Below is a small trained network, with its code and all its weights. Each question gives an input and a class and asks what happens when units are switched off, that is, made to give their printed mean instead of their output.

import numpy as np


def w(rows, s, z=0):
    codes = np.array(rows[::2]) - 128.0
    scale = np.full(codes.shape[1], s)
    scale[-1] = z or s
    return codes * scale


def norm(h):
    return h / np.sqrt((h * h).mean(-1, keepdims=True) + 1e-5)


def f(y):
    return np.maximum(y, 0)


def log_softmax(a):
    a = a - a.max(-1, keepdims=True)
    return a - np.log(np.exp(a).sum(-1, keepdims=True))


def net(x, mask):
    res = np.array(x, float).reshape(1, 8) / 4 @ E
    u = 0
    for l in range(3):
        y = f(norm(res) @ A[l][:, :-1].T + A[l][:, -1])
        res = res + np.where(mask[u : u + 6], y, B[l][:, -1]) @ B[l][:, :-1]
        u += 6
    return log_softmax(norm(res)[-1] @ U[:, :-1].T + U[:, -1])


A, B = {}, {}
E = w([
[123,133,128,129,128,126,131,123,130,126,126],'x0',
[127,128,130,128,131,135,133,122,124,140,145],'x1',
[51,1,183,153,167,197,70,224,206,96,171],'x2',
[243,120,159,152,127,186,24,119,85,213,115],'x3',
[92,117,77,159,54,185,151,164,87,145,94],'x4',
[64,130,123,94,117,52,110,151,146,250,107],'x5',
[129,128,133,125,126,132,134,129,130,132,128],'x6',
[169,98,103,41,159,180,176,145,148,142,102],'x7',
],0.005)
A[0] = w([
[113,105,82,129,164,169,84,188,177,100,149,252],'0.n0',
[92,154,157,246,106,75,37,98,109,109,159,30],'0.n1',
[96,136,95,172,79,200,142,186,107,134,127,85],'0.n2',
[171,128,142,136,126,159,79,107,89,157,143,196],'0.n3',
[101,128,113,184,111,100,141,109,147,111,171,102],'0.n4',
[89,101,10,157,2,195,120,172,61,143,89,50],'0.n5',
],0.0055,0.0039)
B[0] = w([
[134,203,114,133,143,91,207,49,72,176,38,254],'0.n0',
[185,149,204,132,109,137,237,245,49,165,99,186],'0.n1',
[171,144,191,115,189,81,129,97,160,116,174,180],'0.n2',
[25,103,127,92,89,68,190,79,114,82,90,229],'0.n3',
[140,116,145,90,102,92,158,175,109,128,66,160],'0.n4',
[184,158,222,51,255,43,90,59,197,120,214,219],'0.n5',
],0.005,0.0051)
A[1] = w([
[82,57,144,149,151,164,104,189,159,97,178,50],'1.n0',
[90,64,154,138,139,191,92,201,177,108,144,77],'1.n1',
[88,106,181,139,185,164,108,178,122,126,96,75],'1.n2',
[169,121,112,183,108,194,116,129,122,37,177,56],'1.n3',
[223,118,163,147,110,182,2,104,70,209,104,111],'1.n4',
[132,165,166,106,168,65,178,101,107,142,93,252],'1.n5',
],0.0069,0.0026)
B[1] = w([
[210,165,70,164,137,87,154,81,148,206,125,135],'1.n0',
[181,139,27,197,140,84,145,23,118,181,78,135],'1.n1',
[188,106,84,212,109,115,131,51,156,192,135,150],'1.n2',
[68,223,233,52,191,181,109,86,33,100,39,140],'1.n3',
[15,79,45,85,136,65,201,161,206,2,175,167],'1.n4',
[143,47,143,167,70,228,40,148,161,97,196,253],'1.n5',
],0.0056,0.013)
A[2] = w([
[147,91,41,180,54,218,67,218,98,114,85,106],'2.n0',
[223,91,57,20,218,202,191,175,150,152,95,108],'2.n1',
[77,142,83,86,131,51,56,195,144,255,137,4],'2.n2',
[140,159,113,139,160,118,102,178,114,126,117,61],'2.n3',
[223,251,41,96,58,90,120,83,80,121,151,74],'2.n4',
[74,125,106,107,105,111,60,212,162,225,131,98],'2.n5',
],0.0055,0.0023)
B[2] = w([
[132,79,102,81,7,235,155,43,174,183,108,183],'2.n0',
[107,169,171,173,67,81,50,254,51,208,132,235],'2.n1',
[184,246,172,94,189,201,168,56,57,5,62,193],'2.n2',
[131,139,111,107,116,113,116,122,93,94,116,128],'2.n3',
[85,68,63,190,214,106,128,118,213,249,56,254],'2.n4',
[186,179,151,112,139,210,166,59,56,43,124,218],'2.n5',
],0.0053,0.0033)
U = w([
[160,127,27,203,184,80,148,69,164,233,54,131],'0',
[134,104,141,114,93,179,111,115,137,119,140,254],'1',
[149,230,168,82,188,166,147,104,55,60,59,50],'2',
[131,102,133,127,88,159,114,130,162,139,162,178],'3',
[131,103,138,123,92,161,95,128,147,127,151,160],'4',
[30,93,49,82,107,62,177,186,161,49,138,65],'5',
[190,122,165,126,186,86,39,150,172,124,203,24],'6',
[127,155,166,176,51,109,130,254,61,182,112,109],'7',
],0.0071,0.0032)

Each question gives the input, the list of numbers given to net, and the class t.
The units are the neurons (one row each of A and B). Each row of codes is followed by its name. A weight is (code - 128) times the scale printed after its matrix; where a second scale follows, it is the last column's (A, B and U).
mask holds one flag per neuron, layer by layer. A switched-off neuron (its flag False) gives its mean, the last column of its row in B, instead of its output. The means were averaged over made-up inputs and are rounded, as every weight is.
A unit's drop is (log p(t) with every unit on - log p(t) with that unit switched off) / (log p(t) with every unit on - log p(t) with every unit switched off).
The circuit of an input: a set's keep is (log p(t) with only the set's units on - log p(t) with every unit switched off) / (log p(t) with every unit on - log p(t) with every unit switched off). Starting from the 12 units with the biggest drops (on a tie, the unit counted first), units are removed one at a time, each time the one whose removal leaves the highest keep (on an exact tie, the one counted first), for as long as the keep stays at least 0.8.
units of the circuit, in order: the units of the circuit, biggest drop first
unit that matters most: the unit with the biggest drop
k most important neurons: the k neurons with the biggest drops, biggest first
k most important neurons of layer l: the k neurons of layer l with the biggest drops, biggest first
input [8,-5,-5,2,4,4,-3,3], class 3: units of the circuit, in order	(1.n5; 0.n0)
input [3,3,6,-5,4,-3,1,0], class 0: unit that matters most	0.n3
input [5,2,7,4,8,-3,-5,-1], class 6: 2 most important neurons	(0.n5; 0.n2)
input [-7,-3,8,-1,8,0,-3,-7], class 0: units of the circuit, in order	(1.n1; 1.n0)
input [-4,6,-7,8,-7,4,3,-1], class 5: units of the circuit, in order	(1.n4; 0.n0; 0.n5)
input [2,-6,-7,4,-6,-3,6,-3], class 0: 2 most important neurons	(2.n4; 0.n5)
input [-2,-3,0,-1,8,7,2,-2], class 6: 2 most important neurons	(0.n5; 0.n2)
input [1,0,1,2,-3,7,2,-7], class 2: 3 most important neurons of layer 2	(2.n2; 2.n5; 2.n1)
input [-6,1,-7,0,8,-4,2,-3], class 6: units of the circuit, in order	(0.n5; 0.n0)
input [1,0,-2,8,2,-3,-4,-7], class 5: 3 most important neurons	(1.n4; 0.n0; 1.n5)
input [-3,7,2,8,0,6,5,-3], class 5: 2 most important neurons	(1.n4; 1.n5)
input [0,6,1,2,-4,7,-6,7], class 2: 2 most important neurons	(2.n2; 2.n5)
input [1,-8,-8,1,2,-2,8,8], class 0: 2 most important neurons	(2.n4; 0.n1)
input [3,3,7,4,-3,-1,-7,-7], class 0: unit that matters most	1.n2
input [2,-4,-3,-5,-3,1,8,2], class 1: units of the circuit, in order	(1.n5; 1.n4)
input [5,-2,-2,1,-1,7,5,-2], class 2: 2 most important neurons	(2.n2; 2.n5)
input [-1,-5,4,-5,6,-1,-1,-4], class 6: 3 most important neurons of layer 0	(0.n5; 0.n2; 0.n3)
input [-1,-6,-8,-6,-8,-1,4,0], class 0: 4 most important neurons	(2.n4; 1.n4; 0.n5; 0.n3)
input [4,5,8,-4,-7,8,7,-7], class 0: 2 most important neurons	(1.n2; 1.n1)
input [-7,0,-1,0,8,7,-7,5], class 6: units of the circuit, in order	(0.n5)
input [3,1,8,-8,8,-4,-1,-5], class 0: 2 most important neurons	(1.n0; 1.n1)
input [-3,-5,7,4,-4,7,1,-2], class 0: units of the circuit, in order	(1.n1; 1.n5)
input [-3,-5,4,7,4,-7,0,-3], class 2: 2 most important neurons	(1.n3; 1.n5)
input [6,-4,2,-1,-5,4,7,-8], class 7: 2 most important neurons	(0.n1; 0.n5)
input [-1,-1,1,-3,0,5,6,-5], class 1: 2 most important neurons of layer 0	(0.n1; 0.n3)
